[[-44  38  50]
 [-78  40  71]
 [-21  11  24]]
->
[[ 38  50 -44]
 [ 40  71 -78]
 [ 11  24 -21]]

[[-17  20 -18  15  26  34 -38 -40 -24]
 [ -9  52 -11 -65  12  34 -38 -40  55]
 [ 61  52 -61 -65  62  34 -64 -40  62]
 [ 15 -30 -54 -65 -24  25  -2  40  58]
 [ 60  52  -6 -65 -41 -61 -42 -40  55]
 [ 32  52 -29 -65  29  34 -38 -40  55]
 [ 23  52 -18 -65  12  34 -38 -40  55]
 [ 49  52 -18 -65 -31  34  30  44  55]]
->
[[-40 -24 -17  20 -18  15  26  34 -38]
 [-40  55  -9  52 -11 -65  12  34 -38]
 [-40  62  61  52 -61 -65  62  34 -64]
 [ 40  58  15 -30 -54 -65 -24  25  -2]
 [-40  55  60  52  -6 -65 -41 -61 -42]
 [-40  55  32  52 -29 -65  29  34 -38]
 [-40  55  23  52 -18 -65  12  34 -38]
 [ 44  55  49  52 -18 -65 -31  34  30]]

[[-40 -56  14 -72 -18  -8  58]
 [-63  83 -78 -58  73 -10  40]
 [ 47 -77 -24 -53  81  75 -75]
 [-27  14  44  79 -44  36 -72]
 [-24  24  37 -68  68  67  56]
 [-33 -20  58  18  21  66  28]
 [ -5  28 -11  84 -55 -36  -3]
 [ 30  51  62 -27  22 -37  77]
 [ 83 -86  73  20  60 -29 -47]
 [ 46  22 -23  68 -42 -68 -46]]
->
[[ -8  58 -40 -56  14 -72 -18]
 [-10  40 -63  83 -78 -58  73]
 [ 75 -75  47 -77 -24 -53  81]
 [ 36 -72 -27  14  44  79 -44]
 [ 67  56 -24  24  37 -68  68]
 [ 66  28 -33 -20  58  18  21]
 [-36  -3  -5  28 -11  84 -55]
 [-37  77  30  51  62 -27  22]
 [-29 -47  83 -86  73  20  60]
 [-68 -46  46  22 -23  68 -42]]

[[-17  27 -11 -25]
 [-29  24 -21  -9]
 [-61  36 -67 -66]
 [-30  20 -39 -37]
 [-63 -42 -59 -70]
 [-36   6 -20 -35]
 [-38  34 -24 -34]]
->
[[-11 -25 -17  27]
 [-21  -9 -29  24]
 [-67 -66 -61  36]
 [-39 -37 -30  20]
 [-59 -70 -63 -42]
 [-20 -35 -36   6]
 [-24 -34 -38  34]]

[[-28   6  18  17   2  13]
 [-14  23  16  31  11   5]
 [ 25  -4 -19  -8  17 -25]
 [-19 -30  -1  -2   0  14]
 [-84 -16  43  20 -18  54]
 [-19 -28   0  -9  -5  13]
 [ 44  19 -17 -16  -3 -25]
 [-42 -14  19  -5 -13  22]
 [ 26   9 -13  15  18 -14]]
->
[[  2  13 -28   6  18  17]
 [ 11   5 -14  23  16  31]
 [ 17 -25  25  -4 -19  -8]
 [  0  14 -19 -30  -1  -2]
 [-18  54 -84 -16  43  20]
 [ -5  13 -19 -28   0  -9]
 [ -3 -25  44  19 -17 -16]
 [-13  22 -42 -14  19  -5]
 [ 18 -14  26   9 -13  15]]

[[ -2 -88   2  16]
 [ -3 -10 -35 -30]
 [ -6  -9  16 -33]
 [-16 -11  40 -36]
 [-10  13 -37   4]
 [-28   7 -53 -11]
 [ 24  -8 -42 -36]
 [-55  73  44  34]
 [ 11 -10   2 -48]
 [  8   4  17 -18]]
->
[[  2  16  -2 -88]
 [-35 -30  -3 -10]
 [ 16 -33  -6  -9]
 [ 40 -36 -16 -11]
 [-37   4 -10  13]
 [-53 -11 -28   7]
 [-42 -36  24  -8]
 [ 44  34 -55  73]
 [  2 -48  11 -10]
 [ 17 -18   8   4]]

[[ 57 -79  17]
 [ 10 -44  78]]
->
[[-79  17  57]
 [-44  78  10]]

[[-46  53  26  70 -43  12 -19  -4  42  78  10]
 [-58   0   3  61 -38  22 -27 -31  48  26  25]
 [-27  -7 -16  59 -12 -21 -71  21  42   4 -12]
 [-28  21 -41  26   2   4 -32  -5  33  -4  31]
 [-49  36 -14  46 -39  12 -16 -30  49  32  42]]
->
[[ 78  10 -46  53  26  70 -43  12 -19  -4  42]
 [ 26  25 -58   0   3  61 -38  22 -27 -31  48]
 [  4 -12 -27  -7 -16  59 -12 -21 -71  21  42]
 [ -4  31 -28  21 -41  26   2   4 -32  -5  33]
 [ 32  42 -49  36 -14  46 -39  12 -16 -30  49]]
